Table B holds the same points as the rows below and some others, measured another way and shuffled. Each row below is followed by which row of B it is.
B:
1: [-162  -72 -166 -133  -73 -112  131 -262    7   39 -242 -108  -47    5
  337  203  268  -87  -58 -292  -38   26 -136]
2: [ -60 -102  187  -59 -265 -153 -242 -143  -64  339   62 -192 -194   17
   85  -69 -162  -95  -66  100   98 -377  -72]
3: [ 388   94  345  173   67  171 -278  134   19  -26  609  150  223  -15
 -432   89 -400  397  140  376  166  -39 -110]
4: [ 173   75   -1  -12  -25   56   43  -89   89  -32  210   35  112   11
 -105  136   22  134   35   12   93  112 -141]
5: [-132  -75 -136  -83  -79  -50  153 -228   -7   28 -160 -115  -22  -46
  284  142  210 -123   24 -295  -52  -56 -136]
6: [ -31   71 -186  -83  -17   -3  286 -134  101  -64  -13  -62    0 -101
   97   44  184 -138   28 -350  -10   26  -77]
7: [-105 -140  231   75  -46  -67 -289  -27 -164  167   76  -97 -103  -77
   94    1 -247    0   30  -39  -48 -445   -9]
8: [-127 -102  215   16    2 -164 -355   10 -149  164   14  -67 -152  -20
  116   55 -253   82 -130  -33  -27 -347   61]
9: [ 138 -115  412   60   72  -56 -621  -31 -120   77  277  129  197  198
   -1  483 -266  666 -111  545  153  159 -155]
10: [-196 -198   54   43    4  -83 -153 -135 -182   66 -166  -83  -44  -45
  315  185    5    2   12 -223 -130 -286  -70]
11: [   2  106  -96 -394 -411 -414 -101 -290  172  465 -131 -187 -435  253
   38  -90  143 -193 -499   42  291   -2  -58]
12: [  16  -95  206   87 -166    2 -189  -46 -104  222  187 -136 -103 -101
  -35 -136 -263 -115  120   10   11 -506  -60]
13: [  95  355 -158 -446 -305 -370  109 -133  355  336   93 -140 -406  154
 -220 -243   86 -196 -542  -19  363  179   74]
14: [-175  -81 -168 -130  -62 -107  125 -282    0   27 -262 -104  -33   13
  363  249  295  -71  -55 -302  -48   54 -143]
15: [  21  106  -90  -24   59   -5  150   -6   57  -68   87   -3  -34 -115
  -67  -30   -6  -76   -7 -327  -18  -95    9]
16: [ 154  -59  107  -22 -188   48  -92 -222   30  121  188  -44  147   72
   18  211   23  161   95  246  144   68 -267]
17: [  72   67  160  152   95   50  -95  166  -60   -5  308    6  -61 -194
 -238 -180 -368  -44   85 -188  -42 -432   86]
18: [-158 -145  -85  -41  -76  -37   66 -236  -69   38 -191 -126   -7  -41
  327  180  187  -89   58 -268  -84 -117 -148]
19: [ 198  289 -147   52   77  167  414  141  181 -173  372   28  -14 -284
 -398 -328 -125 -265  173 -440    0 -191   63]
20: [-893 -222  627    6  288 -239 -340  156 -201 -121   55 -357  145 -481
  896  339 -407  495   71  134 -165  -33  284]
21: [-153   36  153   83  397 -161 -336  264 -161 -144   12  143 -120  -89
    8  131 -313  249 -256 -327 -147 -212  272]
22: [-285  163  -77  -61  624 -295 -160  294  -76 -358 -229  236 -151  -40
  140  319  -75  341 -514 -622 -193  173  394]
23: [-211   76    8 -290    2 -448 -294  -64   20  210 -221  -47 -356  178
  180  138    5  106 -587 -116  104   66  160]
24: [   5  -36  119 -103 -337 -128 -108 -191   25  354  119 -216 -187    8
   14 -145 -103 -174  -44  104  148 -328 -111]
25: [  59  376 -134 -417 -190 -381   77  -53  326  246   91  -96 -402  130
 -217 -208   33 -130 -566  -81  319  191  160]
26: [-162 -178  112   72   25  -47 -167  -87 -172   49  -75  -74  -13  -74
  261  163  -69   39   54 -161 -116 -291  -66]
27: [-115  -64  227   81  132 -123 -349  126 -174   67   80    3 -148  -89
   33   18 -340  104 -111 -136  -78 -397  129]
28: [-154  -31 -211 -136  -29 -127  166 -226   22  -12 -244  -73  -64    0
  305  197  283  -85 -100 -371  -49   58  -87]
29: [-190   85 -253 -205  173 -195  154 -127   74 -164 -289   38  -50   35
  302  331  312  106 -292 -439  -52  326   27]
30: [-261  -52 -146 -184  100 -259  -42 -177  -33  -24 -358  -25  -98   81
  415  366  246  117 -308 -323  -64  172    1]
31: [-145 -126  218   71  100 -165 -396   50 -207  104  -26  -16 -142  -22
  142  117 -256  142 -143 -102  -85 -352   83]
32: [ -28 -231  105   31 -353   42  -44 -302  -95  282   33 -240   -2  -67
  196   -9    7 -197  257   57   12 -421 -277]
33: [  76  141  128  -17  -13 -114 -141  119   34  123  248  -28 -204  -69
 -245 -203 -295  -49 -150  -92   89 -286  124]
34: [ 168  196 -205  -65 -100  121  425 -110  204  -71  215  -50   42 -145
 -174 -126  123 -227  146 -273   77   27 -118]
35: [-118 -182  208   23  -92 -152 -386  -82 -192  253  -57 -103 -177   26
  161   66 -200   22  -93   -8  -30 -427  -15]
36: [ -22 -137  480   41  163 -118 -491  -26 -164    0  398  122  261   24
   71  450 -286  686  -19  437  203  114 -291]
37: [ 100   80  177   79  -30    9 -100  110   -9   94  344  -50 -109 -146
 -251 -240 -345  -87   55  -74   39 -405   61]
38: [ 207  132  118  172    4  165   77  166   25   -5  478  -11  -21 -253
 -410 -342 -367 -180  232 -173   10 -476   37]
39: [ 104  131  148  152  150   55  -78  247  -31  -37  352   41  -89 -220
 -333 -249 -410  -52   58 -233  -44 -444  154]
40: [ -85   35 -189  -89   13  -50  229 -141   57  -69 -102  -53  -16  -74
  161  115  200  -85  -34 -357  -39   44  -63]
41: [  79   53  -45  -91   38  -49  -35 -129   67  -53   41   72   93  101
   44  321  120  250 -128   -4   82  286 -124]
42: [ 271  242   31   67  314   14 -291  243   83 -187  138  262   44  156
 -285  281 -194  444 -322    0  -17  288  296]
43: [   3   79 -226 -146  -93  -30  295 -228  130  -19  -63  -59    9  -18
  112  112  278 -110  -19 -272   42  138 -158]
44: [-249 -299  151  -53  102 -216 -465 -239 -221   39 -329   22   92  211
  572  696  136  497 -223   94  -62  181 -145]
45: [-396 -292  241   70  266 -282 -576   29 -361   38 -329    8 -136   29
  487  399 -183  305 -269 -206 -220 -306  132]
46: [ 498  409  -97  165  -71  381  585  196  277 -121  775    1   33 -407
 -819 -679 -301 -485  448 -340  102 -420  -13]
47: [ 128   97  -35  -50  -45   50  125 -107  123  -40  194    0  114  -27
  -66  108   52   73   50  -33  103  129 -138]
48: [-101   -6  113   45  182 -119 -198  115 -120   -8   32   27 -140  -90
   23   32 -226   67 -141 -270  -90 -302  137]
49: [-215  -71 -182 -169   16 -166   86 -253    0  -28 -320  -62  -23   47
  428  344  327   41 -163 -307  -53  191 -103]
50: [ 183  182 -139    9 -102  152  392  -36  170  -33  303  -62   -3 -215
 -261 -261  -17 -300  215 -298   48 -184  -80]
51: [ 132  189 -168 -137  -19  -10  247 -109  199  -85  133   22   61   -8
  -80   98  168   33  -59 -155  116  266  -97]
52: [-299   60 -211 -187  369 -301  -26  -22  -10 -236 -410  115  -84   70
  380  459  253  272 -458 -516 -119  362  141]
53: [ -49  291 -161 -480 -216 -496  -20 -141  278  311 -125 -117 -460  223
  -17  -73  134 -102 -687  -82  295  238  134]
54: [ 155  494 -272 -604 -451 -442  269 -212  525  403  101 -191 -487  214
 -293 -326  217 -307 -639    3  493  344   55]
55: [-196  -98  136   93  250 -128 -293  110 -217  -48  -90   40 -107  -84
  172  157 -209  144 -130 -299 -171 -305  139]
56: [  83   35 -175  -68 -194   71  315 -231  117   46   61 -112   21  -71
   23  -23  197 -220  144 -204   51  -50 -202]
57: [-112  -50   -9   26   56  -28   18  -53  -60  -24  -18  -46  -33 -113
  140   75  -13  -39   30 -284  -85 -199  -11]
58: [ 124   16   11  -65 -119   11   13 -189   73   54  137  -18   99   53
   21  194   85  126   27   85  126  131 -203]
59: [ 312  137    2    8   45   47  -61   -4   80  -40  258  159   66   93
 -303  121  -67  188  -67   16  127   95  -98]
60: [ 407  486  -38  -86 -185   51  313  173  348  120  665  -54 -226 -200
 -770 -666 -328 -367   -9 -111  281 -269  116]
61: [ -51    2  178  -40  -55 -185 -282    2  -67  206   88  -69 -201    4
  -18  -42 -231   24 -183  -15   58 -292   65]
62: [ -41   -2   12   42   53   -4   17   -1  -55  -18   62  -30  -45 -120
   20   -4  -82  -62   34 -278  -69 -236   12]
63: [-104 -110   82   77   55  -36 -128  -27 -138   27  -21  -40  -60  -95
  131   77 -111  -18   29 -237 -113 -333   -7]
64: [-156 -140  164   81  121 -121 -321   25 -208   51  -71   -6 -103  -43
  177  134 -198  106  -97 -184 -134 -347   71]
65: [-260 -175  148   75  200 -143 -324   25 -234  -17 -170    3  -70  -56
  312  241 -134  167 -115 -254 -183 -268   84]
66: [ 117   16  113   27   39   27 -122  -42    6  -24  206   54  124   18
  -43  212  -77  252   11   82   74   55 -118]
67: [ -90 -157   72   66  -79   12  -49 -121 -120   93    3 -119  -17 -113
  177   30  -66 -108  148 -166  -81 -364 -103]
68: [  67  223    2 -248 -212 -261  -15  -41  190  270  161 -108 -313   56
 -206 -226  -94 -138 -332  -17  239  -76   63]
69: [-138  -96  175   36   41 -137 -320   25 -156  118  -40  -60 -146  -27
  136   78 -220   70 -130 -115  -72 -330   92]
70: [  -6  -93   15 -102 -111  -76 -110 -277   -2   89  -56  -41   87  137
  234  368  173  206  -62  104   78  173 -236]

[-256   46 -116  -55   81  102  -41 -157  163  -12 -216  179   28 -133
  -97   47  -29 -154  225 -160  -29   56   26   62  -92  -69 -165  -85
  226  197    8   81  -55    3 -165]
26
[ 715  -32  -94 -243  -66   63  172  432  -95  375  593  176   60    8
   54  172  264  511 -442 -323 -369   63 -103 -101 -339  291  148 -140
 -177   39  247 -124 -392 -153  -90]
42
[ 550   78  -70 -132  126    7 -166  303  -16  302  257 -192  252 -129
 -240  244   -2   59   -1 -353   67   85 -142 -206 -136  -79  -41 -181
   21 -118  209 -101  354 -330 -342]
21
[ 392    8    4  -11  238 -192  -67  196  -87 -113  -25 -223  316 -301
 -286  -48 -288 -130  284 -206  232 -301 -159 -189  235  -98  -30  -77
  195 -184  283  -12  488 -280 -222]
48
[   5  -49  -75  -42   63   15 -213 -154   87   71 -132   58   20  -50
    6  189  -58   10  129 -166  152  132  -79   76 -152  -16 -177 -174
   68  136   96   15  143 -123 -162]
31
[-536  104 -103  -47   16  180   30 -201  220   -3 -214  231  -11  -72
  -52  -28  209 -165  209 -126 -159   40  176   74  -77 -133 -117  -68
  282  270 -177   59 -285  103 -121]
18
[ -46   57  -79  -25  148  -24  -20  -23   87  -57 -164   25  115 -204
 -153    7 -113 -167  275 -164   39  -60    5  -50   17 -111 -110  -73
  216   68  102   58  121 -103 -232]
63
[-833  -54  -69   62    2   11  -10 -492  276 -162 -566  386 -204  -56
  121  -10 -129 -198  278  158   -7  182  191  295 -167  -77 -213  -61
  202  450 -176  197 -359  261  -40]
32
[-220   15  -15   31  199  -99   48  -30   72 -222 -326   29  220 -332
 -328 -148 -404 -353  400  -40  112 -221  -23  -20  220 -154 -101   -4
  352   24   78  135  189   32 -132]
67
[ 347  -57  -31 -117   -9  -93  287  309  -69  106  281  202   45  -88
   29  -38   30  293 -226 -102 -303  -94   -3  -59 -151  190  155  -51
  -46   80  180  -11 -428   -7  -44]
59
[-249  143  -52  -40   16   52  123  103  133  118   21   68   48  -54
  -64  -30  280  -47   57  -93 -230   27  239 -105 -110 -186   61  -61
  145  154 -165  -15 -288    1 -221]
6
[-322 -111  -53  -82  -67  132  186 -121   60  -68  -62  401   24  -66
  -26 -152   44   69  -48  -65 -203 -146  -15  191    8  174  -18  -50
  232  240  -47   71 -491  254  209]
70
[-392   83 -101  -88  -38  249   41 -143  132   12  -17  215   44    4
  -14  -94  452  -20   96 -225 -187 -120  125   34    8  -38  -41  -86
  284  207 -183  -33 -333   60    8]
49
[-508  102  -77  -31    6  141   35 -132  195   32 -154  171   15  -56
  -62  -39  240 -139  163  -85 -158   35  201   36  -71 -171  -56  -73
  250  238 -220   30 -273   94 -128]
5
[ 102  -42    3  -78   28  -83  304  275  -39   16  118  177  164 -200
 -184 -145 -169   61  -88  -46 -235 -178  -12  -46   22   82  130   -9
  122   43   98   44 -321  109   -2]
4
[ -74  109  -89  -43  111   12   26    2  102  -11  -97   50   65 -148
  -82    2   73 -108  222 -166  -67  -45   91  -73  -39 -110  -57  -63
  188  107   38   25  -30 -110 -246]
57
[ 122   84 -118 -106  100  103 -169   35  114  199   17  -22  112 -100
 -145  215   46  -47  122 -292   19  152  -44  -69 -178 -101 -143 -160
  107   61   81  -24  183 -193 -303]
55
[-399   68  -39  -24   64  110   79  -90   90 -135 -154  124  157 -143
 -168 -205  150 -187  246 -140  -72 -274   91   -6  207 -115  -23  -25
  378  109 -120   20 -137   76   -5]
14
[-443 -203   57  123   20 -181 -197 -388   68 -179 -436   87  -46  -18
  112    1 -275  -62  208  171  350   29  -19  237   12  -38 -143 -142
   98  221  -44   98   72   89   63]
2
[-126 -125    0   35  -11 -107 -233 -225   69   67 -154   27  -77   80
  197  194    4  124   34   18  227  193    0  141 -208  -16 -109 -201
  -61  204   -4  -12   34  -77  -94]
61
[-692 -300  174  184 -217 -150 -371 -547   30  -34 -270   15 -182  385
  469   35  300  272  -80  287  433   98  111  338  -73  -35  -19 -267
  -95  315 -371  -88 -165  118  290]
11
[  11 -238  236  165 -103 -361 -250  -51 -174   -1   79 -297   26  268
  342  -21  260  386 -156  182  413 -157   50   23   83  -51  202 -227
 -197   14 -135 -195   86 -160  145]
25
[ 574 -146  -89 -157   -3 -175  382  281  -73   65  240  406 -113 -143
  173   58 -226  418 -281  -66 -373   27  -94   58 -352  405   85  -35
 -197  179  421   80 -561   -8  -69]
3
[  -6  -14 -141 -101  113  216 -285 -204  101   34 -138   63  182 -140
 -217  145  -55 -141  257 -370  211   -8 -235   70   25   -3 -286 -186
  299   58  123    7  354 -131  -90]
45
[ -38  -50 -111  -63  162  106 -247 -229   89  -80 -272   75  193 -221
 -260   97 -301 -223  342 -274  271  -51 -262  103   81    5 -312 -143
  324   59  188   86  407  -81  -90]
20
[-294  -78   -6   65   79 -167  -95 -195  127  -46 -357   86  -33 -113
  -15   91 -347 -134  209  112  171  156   31  123 -131 -101 -137 -108
   76  200   13  120   44   42 -169]
12
[ 199  -87   66   56   69 -287 -135   65  -39   55  -22 -157   35  -22
   81  123 -122  133   32   36  224   53    2  -41 -113  -73   26 -162
 -111   28  104  -44  179 -199 -203]
33
[ 463  -83  206  175  128 -717   71  338 -180  -73   42 -382   10  -51
  244  -22 -186  239   10  272  217 -126  184 -241  -31 -161  292  -80
 -323  -82  192  -73  131 -337 -328]
60
[-259 -355  364  283 -183 -501 -241 -171 -231 -140  -26 -322  -13  371
  478 -169  293  443 -192  423  531 -285  127  106  216  -58  307 -224
 -219   37 -285 -217  -28  -36  354]
54
[-206 -143  -60  -63  -45  -12  287 -126   42 -164 -108  477  -96  -89
  132 -162  -63  148  -31   12 -250 -140   14  202  -75  254    2  -19
  119  298   89  115 -608  225  157]
16
